Here is a tiny trained network, its code and every weight. The questions are about switching its units off for an input and a class, where a switched-off unit gives its printed mean instead of its output.

import numpy as np


def w(rows, s, z=0):
    codes = np.array(rows[::2]) - 128.0
    scale = np.full(codes.shape[1], s)
    scale[-1] = z or s
    return codes * scale


def f(y):
    return y / 2 * (1 + np.tanh(0.7978845608 * (y + 0.044715 * y**3)))


def log_softmax(a):
    a = a - a.max(-1, keepdims=True)
    return a - np.log(np.exp(a).sum(-1, keepdims=True))


def net(x, mask):
    res = np.array(x, float).reshape(1, 4) / 4 @ E
    y = f(res @ A[0][:, :-1].T + A[0][:, -1])
    res = res + np.where(mask, y, B[0][:, -1]) @ B[0][:, :-1]
    return log_softmax(res[-1] @ U[:, :-1].T + U[:, -1])


A, B = {}, {}
E = w([
[155,79,126,247],'x0',
[133,219,45,178],'x1',
[124,119,117,128],'x2',
[232,91,85,70],'x3',
],0.014)
A[0] = w([
[150,138,157,106,138],'n0',
[111,163,132,102,204],'n1',
[134,152,161,177,97],'n2',
[101,56,187,123,90],'n3',
[86,174,114,80,45],'n4',
[135,137,98,190,105],'n5',
[71,163,103,67,188],'n6',
[111,145,116,171,105],'n7',
[208,116,92,120,55],'n8',
[140,147,146,147,116],'n9',
[145,172,80,122,42],'n10',
[141,108,129,93,135],'n11',
[159,80,110,30,138],'n12',
[117,101,126,140,127],'n13',
[143,136,145,138,115],'n14',
[180,130,120,125,189],'n15',
[116,160,113,171,109],'n16',
[180,115,86,133,211],'n17',
[146,172,67,114,237],'n18',
[159,83,129,175,153],'n19',
[138,141,138,133,118],'n20',
[109,75,187,128,186],'n21',
[163,154,177,55,161],'n22',
[161,99,146,148,24],'n23',
[155,103,140,163,35],'n24',
[149,157,138,132,104],'n25',
[133,169,71,127,4],'n26',
[127,168,66,123,82],'n27',
[252,114,93,120,57],'n28',
],0.021,0.012)
B[0] = w([
[132,105,78,134,156],'n0',
[54,101,111,44,193],'n1',
[169,87,104,140,151],'n2',
[88,227,168,177,205],'n3',
[192,255,211,241,174],'n4',
[201,104,73,140,173],'n5',
[49,190,221,83,228],'n6',
[173,93,69,190,154],'n7',
[92,230,200,157,201],'n8',
[145,120,97,113,132],'n9',
[81,112,200,80,169],'n10',
[156,63,84,142,171],'n11',
[204,46,30,130,250],'n12',
[104,176,138,102,142],'n13',
[103,146,125,107,127],'n14',
[121,64,123,78,198],'n15',
[204,109,68,119,160],'n16',
[46,85,139,15,224],'n17',
[175,203,123,249,237],'n18',
[147,208,205,178,194],'n19',
[115,119,124,134,126],'n20',
[72,184,169,78,219],'n21',
[105,78,66,113,221],'n22',
[118,101,100,58,145],'n23',
[20,88,176,64,148],'n24',
[94,110,111,116,132],'n25',
[110,93,140,37,161],'n26',
[69,144,175,110,179],'n27',
[76,201,211,150,242],'n28',
],0.0082,0.021)
U = w([
[14,169,167,46,250],'0',
[82,245,178,228,134],'1',
[192,40,2,119,26],'2',
],0.0095,0.0013)

Each question gives the input, the list of numbers given to net, and the class t.
The units are the neurons (one row each of A and B). Each row of codes is followed by its name. A weight is (code - 128) times the scale printed after its matrix; where a second scale follows, it is the last column's (A, B and U).
mask holds one flag per neuron, in row order. A switched-off neuron (its flag False) gives its mean, the last column of its row in B, instead of its output. The means were averaged over made-up inputs and are rounded, as every weight is.
A unit's drop is (log p(t) with every unit on - log p(t) with that unit switched off) / (log p(t) with every unit on - log p(t) with every unit switched off).
The circuit of an input: a set's keep is (log p(t) with only the set's units on - log p(t) with every unit switched off) / (log p(t) with every unit on - log p(t) with every unit switched off). Starting from the 12 units with the biggest drops (on a tie, the unit counted first), units are removed one at a time, each time the one whose removal leaves the highest keep (on an exact tie, the one counted first), for as long as the keep stays at least 0.8.
circuit, biggest first: the units of the circuit, biggest drop first
top k neurons: the k neurons with the biggest drops, biggest first
drop when u is switched off: that unit's drop, to one decimal
input [-4,3,-7,-1], class 1: top 3 neurons -> n17; n4; n18
input [0,-6,8,3], class 2: circuit, biggest first -> n12
input [-3,1,-2,-7], class 1: top 3 neurons -> n17; n4; n15
input [-7,-2,-1,1], class 2: circuit, biggest first -> n12; n28
input [1,-8,7,-2], class 1: top 3 neurons -> n3; n17; n1
input [6,-7,7,-1], class 1: top 2 neurons -> n3; n19
input [2,-3,1,0], class 1: top 4 neurons -> n17; n1; n6; n22
input [-8,1,8,-5], class 1: top 2 neurons -> n4; n17
input [-3,4,2,-1], class 1: top 3 neurons -> n18; n17; n4
input [6,-8,8,-4], class 1: top 3 neurons -> n3; n17; n19
input [-7,2,8,-3], class 1: top 2 neurons -> n4; n17
input [0,-3,-8,3], class 2: top 2 neurons -> n6; n12
input [-5,-2,-4,1], class 2: top 2 neurons -> n12; n28
input [-2,-3,2,1], class 2: top neuron -> n28
input [-6,3,0,-2], class 1: top 3 neurons -> n4; n17; n18
input [7,0,1,5], class 0: drop when n18 is switched off -> 0.9
input [7,4,6,-5], class 2: drop when n2 is switched off -> 0.0
input [-7,-5,-2,6], class 2: drop when n12 is switched off -> 0.7
input [-3,-7,2,6], class 2: drop when n12 is switched off -> 0.8
